Below are the code and all the weights of a small trained network. Each question names an input and a target symbol and asks about switching units off, where a switched-off unit gives its printed mean instead of its output.

import numpy as np


def w(rows, s, z=0):
    codes = np.array(rows[::2]) - 128.0
    scale = np.full(codes.shape[1], s)
    scale[-1] = z or s
    return codes * scale


def f(y):
    return np.maximum(y, 0)


def softmax(a):
    e = np.exp(a - a.max(-1, keepdims=True))
    return e / e.sum(-1, keepdims=True)


def log_softmax(a):
    a = a - a.max(-1, keepdims=True)
    return a - np.log(np.exp(a).sum(-1, keepdims=True))


def net(x, mask):
    ids = ['ΓΛΞΣΦαβεζθψω'.index(c) for c in x.split()]
    T = len(ids)
    res = E[ids] + P[:T]
    r = res
    for j in range(3):
        rows = slice(2 * j, 2 * j + 2)
        q, k, v = (r @ M[0][rows].T for M in (Q, K, V))
        z = softmax(np.where(np.tri(T) > 0, q @ k.T / 2**0.5, -1e9)) @ v
        o = O[0][rows]
        res = res + np.where(mask[j], z, o[:, -1]) @ o[:, :-1]
    y = f(res @ A[0][:, :-1].T + A[0][:, -1])
    res = res + np.where(mask[3:27], y, B[0][:, -1]) @ B[0][:, :-1]
    return log_softmax(res[-1] @ U[:, :-1].T + U[:, -1])


Q, K, V, O, A, B = {}, {}, {}, {}, {}, {}
E = w([
[120,195,116],'Γ',
[86,118,250],'Λ',
[67,85,173],'Ξ',
[164,111,180],'Σ',
[91,132,111],'Φ',
[190,166,108],'α',
[252,128,178],'β',
[39,154,178],'ε',
[231,96,175],'ζ',
[60,133,154],'θ',
[93,68,232],'ψ',
[178,212,127],'ω',
],0.018)
P = w([
[100,113,94],'0',
[154,253,191],'1',
[140,121,113],'2',
[91,108,90],'3',
[156,199,212],'4',
[139,124,117],'5',
[91,107,89],'6',
[157,170,223],'7',
[141,123,124],'8',
[88,110,89],'9',
],0.018)
Q[0] = w([
[179,247,252],'head 0',
[155,69,53],'head 0',
[130,206,230],'head 1',
[2,103,109],'head 1',
[111,57,52],'head 2',
[125,116,118],'head 2',
],0.0092)
K[0] = w([
[254,168,157],'head 0',
[50,91,98],'head 0',
[201,120,163],'head 1',
[15,108,163],'head 1',
[160,18,38],'head 2',
[143,174,58],'head 2',
],0.0095)
V[0] = w([
[215,168,138],'head 0',
[148,114,89],'head 0',
[254,121,113],'head 1',
[136,42,153],'head 1',
[140,58,57],'head 2',
[95,232,212],'head 2',
],0.0043)
O[0] = w([
[129,171,202,182],'head 0',
[71,148,115,100],'head 0',
[212,106,80,142],'head 1',
[137,160,149,119],'head 1',
[146,126,3,32],'head 2',
[198,196,111,253],'head 2',
],0.0042,0.0067)
A[0] = w([
[169,24,47,201],'neuron 0',
[139,176,169,167],'neuron 1',
[75,49,52,52],'neuron 2',
[60,58,137,249],'neuron 3',
[121,31,149,73],'neuron 4',
[150,81,169,159],'neuron 5',
[126,206,208,116],'neuron 6',
[79,133,78,118],'neuron 7',
[165,162,123,145],'neuron 8',
[110,58,103,133],'neuron 9',
[145,157,153,153],'neuron 10',
[165,158,129,142],'neuron 11',
[65,184,35,159],'neuron 12',
[93,149,22,134],'neuron 13',
[69,102,30,140],'neuron 14',
[99,173,77,122],'neuron 15',
[151,155,124,139],'neuron 16',
[166,133,146,118],'neuron 17',
[75,41,34,63],'neuron 18',
[125,201,132,96],'neuron 19',
[58,137,198,114],'neuron 20',
[153,4,68,51],'neuron 21',
[210,125,140,119],'neuron 22',
[70,40,45,45],'neuron 23',
],0.014,0.013)
B[0] = w([
[83,25,98,160],'neuron 0',
[159,73,161,227],'neuron 1',
[148,104,212,136],'neuron 2',
[81,181,155,215],'neuron 3',
[92,145,84,142],'neuron 4',
[135,94,123,185],'neuron 5',
[153,140,114,250],'neuron 6',
[121,121,76,140],'neuron 7',
[99,107,85,175],'neuron 8',
[90,121,135,144],'neuron 9',
[154,118,146,193],'neuron 10',
[95,123,109,176],'neuron 11',
[198,136,134,158],'neuron 12',
[201,140,102,146],'neuron 13',
[125,218,84,150],'neuron 14',
[180,118,115,140],'neuron 15',
[115,102,100,160],'neuron 16',
[99,145,110,166],'neuron 17',
[150,157,198,138],'neuron 18',
[138,94,143,165],'neuron 19',
[132,162,60,202],'neuron 20',
[114,244,42,130],'neuron 21',
[104,199,119,184],'neuron 22',
[146,77,253,137],'neuron 23',
],0.015,0.017)
U = w([
[204,115,147,158],'Γ',
[170,147,248,157],'Λ',
[3,172,85,33],'Ξ',
[66,31,234,254],'Σ',
[76,223,18,11],'Φ',
[47,135,25,82],'α',
[106,149,13,107],'β',
[108,231,139,70],'ε',
[83,29,104,121],'ζ',
[71,195,117,173],'θ',
[66,132,217,231],'ψ',
[136,200,49,67],'ω',
],0.011,0.0079)

Each question gives the input, a string of symbols that net reads in full, and the target symbol t.
The units are the heads (2 rows each of Q, K, V and O) and the neurons (one row each of A and B). Each row of codes is followed by its name. A weight is (code - 128) times the scale printed after its matrix; where a second scale follows, it is the last column's (O, A, B and U).
mask holds one flag per unit, heads first, then neurons. A switched-off unit (its flag False) gives its mean, the last column of its rows in O or B, instead of its output. The means were averaged over made-up inputs and are rounded, as every weight is.
A unit's drop is (log p(t) with every unit on - log p(t) with that unit switched off) / (log p(t) with every unit on - log p(t) with every unit switched off).
The circuit of an input: a set's keep is (log p(t) with only the set's units on - log p(t) with every unit switched off) / (log p(t) with every unit on - log p(t) with every unit switched off). Starting from the 12 units with the biggest drops (on a tie, the unit counted first), units are removed one at a time, each time the one whose removal leaves the highest keep (on an exact tie, the one counted first), for as long as the keep stays at least 0.8.
circuit, biggest first: the units of the circuit, biggest drop first
unit that matters most: the unit with the biggest drop
k most important neurons: the k neurons with the biggest drops, biggest first
heads that matter: for each layer, one digit per head in row order, 1 if its drop is at least 0.15 and else 0, layers parted by /
drop when u is switched off: that unit's drop, to one decimal
input Λ Ξ ζ Λ Σ, target Γ: circuit, biggest first	[neuron 3]
input ζ Σ α Σ Ξ, target Γ: circuit, biggest first	[neuron 20; neuron 6; neuron 1; neuron 22]
input θ α ε ω α ζ, target ζ: heads that matter	000
input Ξ β ψ Ξ ε, target Γ: heads that matter	000
input Σ θ Ξ θ θ ε ζ, target α: heads that matter	101
input Σ Φ ε ω Ξ, target Γ: circuit, biggest first	[neuron 20; neuron 6; neuron 22; neuron 1]
input Ξ β Λ, target Λ: circuit, biggest first	[neuron 0; neuron 8]
input ψ β Σ θ Γ, target Γ: circuit, biggest first	[neuron 1; neuron 3]
input Ξ Γ Φ ψ ψ ε Σ ε Σ Σ, target Σ: 2 most important neurons	[neuron 20; neuron 22]
input θ ζ α β α Σ Σ Λ β ω, target Γ: circuit, biggest first	[neuron 20; neuron 3; neuron 12]
input θ α Ξ Γ, target ω: 2 most important neurons	[neuron 12; neuron 14]
input Φ β ε Ξ ω Σ θ ψ ψ Ξ, target ψ: heads that matter	101
input ψ ω Γ, target Γ: 2 most important neurons	[neuron 3; neuron 20]
input Σ ψ ζ ω ψ β, target β: 2 most important neurons	[neuron 22; neuron 3]
input β ω α ω Λ θ Σ ψ, target Γ: most important neuron	[neuron 20]
input ω Λ Ξ, target Ξ: heads that matter	001
input Φ ω β Φ β Σ, target Σ: heads that matter	010
input θ ψ β Σ Φ Γ ψ ψ Λ β, target ζ: 3 most important neurons	[neuron 0; neuron 20; neuron 3]
input ω β Σ ψ α, target Γ: 4 most important neurons	[neuron 1; neuron 3; neuron 20; neuron 6]
input α Γ ω Ξ ψ, target Γ: 3 most important neurons	[neuron 20; neuron 6; neuron 1]
input ψ ζ Σ β Σ Λ ζ, target α: 2 most important neurons	[neuron 21; neuron 0]
input ψ θ ψ θ Σ, target Γ: 3 most important neurons	[neuron 3; neuron 1; neuron 6]
input ω Σ α Φ Λ, target Γ: 4 most important neurons	[neuron 20; neuron 1; neuron 6; neuron 3]
input ω ζ Γ Γ ψ θ ω Φ, target Γ: 2 most important neurons	[neuron 3; neuron 6]
input Σ ψ ω ψ ε Ξ Ξ θ, target Γ: unit that matters most	neuron 20
input Λ ψ α Γ, target ω: drop when neuron 1 is switched off	0.2
input θ θ ε Λ ζ ψ Σ ω Ξ, target Ξ: drop when neuron 1 is switched off	0.5
input ψ θ θ ζ β ω β Σ ψ ψ, target Ξ: drop when neuron 9 is switched off	0.0
input ψ Γ α, target α: drop when neuron 1 is switched off	0.2
